Here is a tiny trained network, its code and every weight. The questions are about switching its units off for an input and a class, where a switched-off unit gives its printed mean instead of its output.

import numpy as np


def w(rows, s, z=0):
    codes = np.array(rows[::2]) - 128.0
    scale = np.full(codes.shape[1], s)
    scale[-1] = z or s
    return codes * scale


def f(y):
    return y / 2 * (1 + np.tanh(0.7978845608 * (y + 0.044715 * y**3)))


def log_softmax(a):
    a = a - a.max(-1, keepdims=True)
    return a - np.log(np.exp(a).sum(-1, keepdims=True))


def net(x, mask):
    res = np.array(x, float).reshape(1, 4) / 4 @ E
    y = f(res @ A[0][:, :-1].T + A[0][:, -1])
    res = res + np.where(mask, y, B[0][:, -1]) @ B[0][:, :-1]
    return log_softmax(res[-1] @ U[:, :-1].T + U[:, -1])


A, B = {}, {}
E = w([
[52,39,130,124,166,127,162],'x0',
[190,116,118,39,173,150,188],'x1',
[119,129,7,154,159,158,120],'x2',
[162,93,156,147,56,165,153],'x3',
],0.014)
A[0] = w([
[149,165,153,11,167,61,215,230],'N0',
[173,132,160,116,49,220,142,223],'N1',
[29,65,86,107,160,147,166,142],'N2',
[182,207,69,144,69,93,55,240],'N3',
[99,69,78,190,146,206,164,191],'N4',
[164,111,140,33,127,133,163,195],'N5',
[170,109,146,71,47,80,112,154],'N6',
[64,163,160,134,109,105,126,190],'N7',
[107,128,165,156,98,75,159,190],'N8',
[91,128,165,66,115,152,101,103],'N9',
[132,154,72,125,149,163,106,244],'N10',
[215,136,88,128,146,162,186,187],'N11',
[159,105,159,142,70,137,126,167],'N12',
[116,114,85,174,122,163,150,247],'N13',
[191,134,156,139,121,97,107,104],'N14',
[119,102,138,53,188,180,144,252],'N15',
[135,163,161,207,80,86,124,245],'N16',
],0.011,0.0031)
B[0] = w([
[113,167,220,45,234,182,86,250],'N0',
[133,184,220,199,151,201,140,213],'N1',
[109,73,79,42,167,137,254,215],'N2',
[72,178,113,215,64,130,69,248],'N3',
[172,96,19,140,61,130,184,199],'N4',
[77,78,198,87,106,226,88,210],'N5',
[106,133,165,124,143,130,173,181],'N6',
[27,195,120,80,93,82,151,172],'N7',
[92,153,142,47,152,78,210,171],'N8',
[168,180,197,98,127,164,74,149],'N9',
[123,113,44,80,113,150,22,188],'N10',
[195,98,137,145,151,176,74,199],'N11',
[153,119,145,116,78,147,191,178],'N12',
[146,4,52,165,13,163,128,178],'N13',
[128,150,173,120,156,83,147,161],'N14',
[124,24,89,59,160,181,109,209],'N15',
[100,211,111,188,52,101,170,208],'N16',
],0.0068,0.014)
U = w([
[183,46,85,87,71,149,191,43],'0',
[131,226,227,118,69,56,146,254],'1',
[94,22,134,94,192,38,156,65],'2',
[166,135,122,186,68,103,18,106],'3',
[254,111,176,207,49,174,140,69],'4',
[196,49,218,66,152,199,45,198],'5',
],0.007,0.0011)

Each question gives the input, the list of numbers given to net, and the class t.
The units are the neurons (one row each of A and B). Each row of codes is followed by its name. A weight is (code - 128) times the scale printed after its matrix; where a second scale follows, it is the last column's (A, B and U).
mask holds one flag per neuron, in row order. A switched-off neuron (its flag False) gives its mean, the last column of its row in B, instead of its output. The means were averaged over made-up inputs and are rounded, as every weight is.
A unit's drop is (log p(t) with every unit on - log p(t) with that unit switched off) / (log p(t) with every unit on - log p(t) with every unit switched off).
The circuit of an input: a set's keep is (log p(t) with only the set's units on - log p(t) with every unit switched off) / (log p(t) with every unit on - log p(t) with every unit switched off). Starting from the 12 units with the biggest drops (on a tie, the unit counted first), units are removed one at a time, each time the one whose removal leaves the highest keep (on an exact tie, the one counted first), for as long as the keep stays at least 0.8.
units of the circuit, in order: the units of the circuit, biggest drop first
k most important neurons: the k neurons with the biggest drops, biggest first
drop of u: that unit's drop, to one decimal
input [8,1,5,-1], class 0: units of the circuit, in order => [N4]
input [-6,-8,0,0], class 1: units of the circuit, in order => [N16; N7]
input [8,-8,-8,-6], class 1: 3 most important neurons => [N7; N15; N16]
input [-4,2,-4,6], class 1: units of the circuit, in order => [N13; N15]
input [3,-8,0,-1], class 1: 3 most important neurons => [N16; N15; N7]
input [2,8,7,4], class 5: 3 most important neurons => [N11; N5; N0]
input [7,-4,7,-7], class 0: 2 most important neurons => [N4; N13]
input [-7,-1,8,2], class 3: 2 most important neurons => [N3; N10]
input [-7,6,7,4], class 5: 3 most important neurons => [N16; N11; N10]
input [-3,2,3,-2], class 3: drop of N2 => 0.3
input [-3,-1,0,-4], class 3: drop of N13 => -0.1
input [3,-3,0,2], class 0: drop of N0 => 0.2
